Below is a small trained network, with its code and all its weights. Each question gives an input and a class and asks what happens when units are switched off, that is, made to give their printed mean instead of their output.

import numpy as np


def w(rows, s, z=0):
    codes = np.array(rows[::2]) - 128.0
    scale = np.full(codes.shape[1], s)
    scale[-1] = z or s
    return codes * scale


def norm(h):
    return h / np.sqrt((h * h).mean(-1, keepdims=True) + 1e-5)


def f(y):
    return y / 2 * (1 + np.tanh(0.7978845608 * (y + 0.044715 * y**3)))


def log_softmax(a):
    a = a - a.max(-1, keepdims=True)
    return a - np.log(np.exp(a).sum(-1, keepdims=True))


def net(x, mask):
    res = np.array(x, float).reshape(1, 7) / 4 @ E
    u = 0
    for l in range(2):
        y = f(norm(res) @ A[l][:, :-1].T + A[l][:, -1])
        res = res + np.where(mask[u : u + 3], y, B[l][:, -1]) @ B[l][:, :-1]
        u += 3
    return log_softmax(norm(res)[-1] @ U[:, :-1].T + U[:, -1])


A, B = {}, {}
E = w([
[112,213,159,164,154,171,160,145,115,76,157],'x0',
[159,164,137,114,178,74,122,188,115,79,151],'x1',
[111,149,157,114,122,105,136,133,135,155,104],'x2',
[140,97,36,139,140,154,137,139,150,72,117],'x3',
[75,163,178,170,149,88,3,86,127,171,177],'x4',
[205,110,56,100,133,147,168,114,154,60,149],'x5',
[66,93,200,110,85,187,98,18,17,208,161],'x6',
],0.0054)
A[0] = w([
[178,49,93,88,126,167,168,76,71,129,184,91],'0.n1',
[120,213,156,137,177,62,35,217,136,135,142,4],'0.n2',
[187,73,68,95,89,42,1,53,229,185,122,11],'0.n3',
],0.0036,0.0038)
B[0] = w([
[82,194,190,220,38,156,116,96,78,112,69,231],'0.n1',
[57,45,130,149,3,222,161,55,70,148,100,251],'0.n2',
[196,55,46,108,213,165,191,155,251,73,166,255],'0.n3',
],0.0047,0.00092)
A[1] = w([
[138,38,112,83,116,134,5,2,59,182,206,254],'1.n1',
[107,47,61,72,75,253,214,56,123,194,74,170],'1.n2',
[65,232,137,203,151,165,16,58,121,84,228,148],'1.n3',
],0.0048,0.00087)
B[1] = w([
[90,116,155,223,254,59,69,196,153,182,180,253],'1.n1',
[143,90,149,185,87,129,50,48,90,81,118,202],'1.n2',
[146,76,164,148,174,90,80,109,101,155,153,232],'1.n3',
],0.0083,0.0059)
U = w([
[181,124,2,114,175,114,169,209,218,75,141,192],'0',
[166,222,192,35,142,150,215,146,70,124,187,25],'1',
[98,99,209,195,139,93,19,87,89,184,150,253],'2',
[185,86,92,143,13,204,142,42,99,43,80,54],'3',
[46,205,170,80,67,110,129,145,131,237,98,4],'4',
],0.0099,0.0043)

Each question gives the input, the list of numbers given to net, and the class t.
The units are the neurons (one row each of A and B). Each row of codes is followed by its name. A weight is (code - 128) times the scale printed after its matrix; where a second scale follows, it is the last column's (A, B and U).
mask holds one flag per neuron, layer by layer. A switched-off neuron (its flag False) gives its mean, the last column of its row in B, instead of its output. The means were averaged over made-up inputs and are rounded, as every weight is.
A unit's drop is (log p(t) with every unit on - log p(t) with that unit switched off) / (log p(t) with every unit on - log p(t) with every unit switched off).
The circuit of an input: a set's keep is (log p(t) with only the set's units on - log p(t) with every unit switched off) / (log p(t) with every unit on - log p(t) with every unit switched off). Starting from all 6 units, units are removed one at a time, each time the one whose removal leaves the highest keep (on an exact tie, the one counted first), for as long as the keep stays at least 0.8.
units of the circuit, in order: the units of the circuit, biggest drop first
k most important neurons: the k neurons with the biggest drops, biggest first
top k neurons in layer l: the k neurons of layer l with the biggest drops, biggest first
drop when u is switched off: that unit's drop, to one decimal
input [-4,0,-7,2,-7,-6,1], class 3: top 2 neurons in layer 1	1.n1; 1.n3
input [7,3,0,0,-5,-6,-1], class 1: units of the circuit, in order	1.n1
input [6,-4,3,-2,-2,0,-1], class 1: units of the circuit, in order	0.n2; 1.n1; 1.n2
input [7,-4,-4,-1,-3,-1,-2], class 0: 2 most important neurons	0.n2; 1.n2
input [-5,-8,4,0,-1,2,-3], class 3: 2 most important neurons	1.n1; 1.n2
input [1,-5,0,-4,1,-7,-5], class 4: units of the circuit, in order	1.n1; 1.n2
input [-1,5,6,6,7,3,-3], class 0: top 2 neurons in layer 0	0.n3; 0.n1
input [-3,2,1,-2,1,5,1], class 0: 2 most important neurons	0.n3; 0.n2
input [5,3,7,5,-8,-6,6], class 3: 2 most important neurons	1.n1; 1.n2
input [4,4,4,-6,-1,2,-2], class 1: drop when 0.n3 is switched off	0.0
input [2,1,-1,2,-2,-6,-3], class 0: drop when 1.n2 is switched off	0.3
input [8,3,7,5,-2,-2,1], class 1: drop when 1.n1 is switched off	0.4
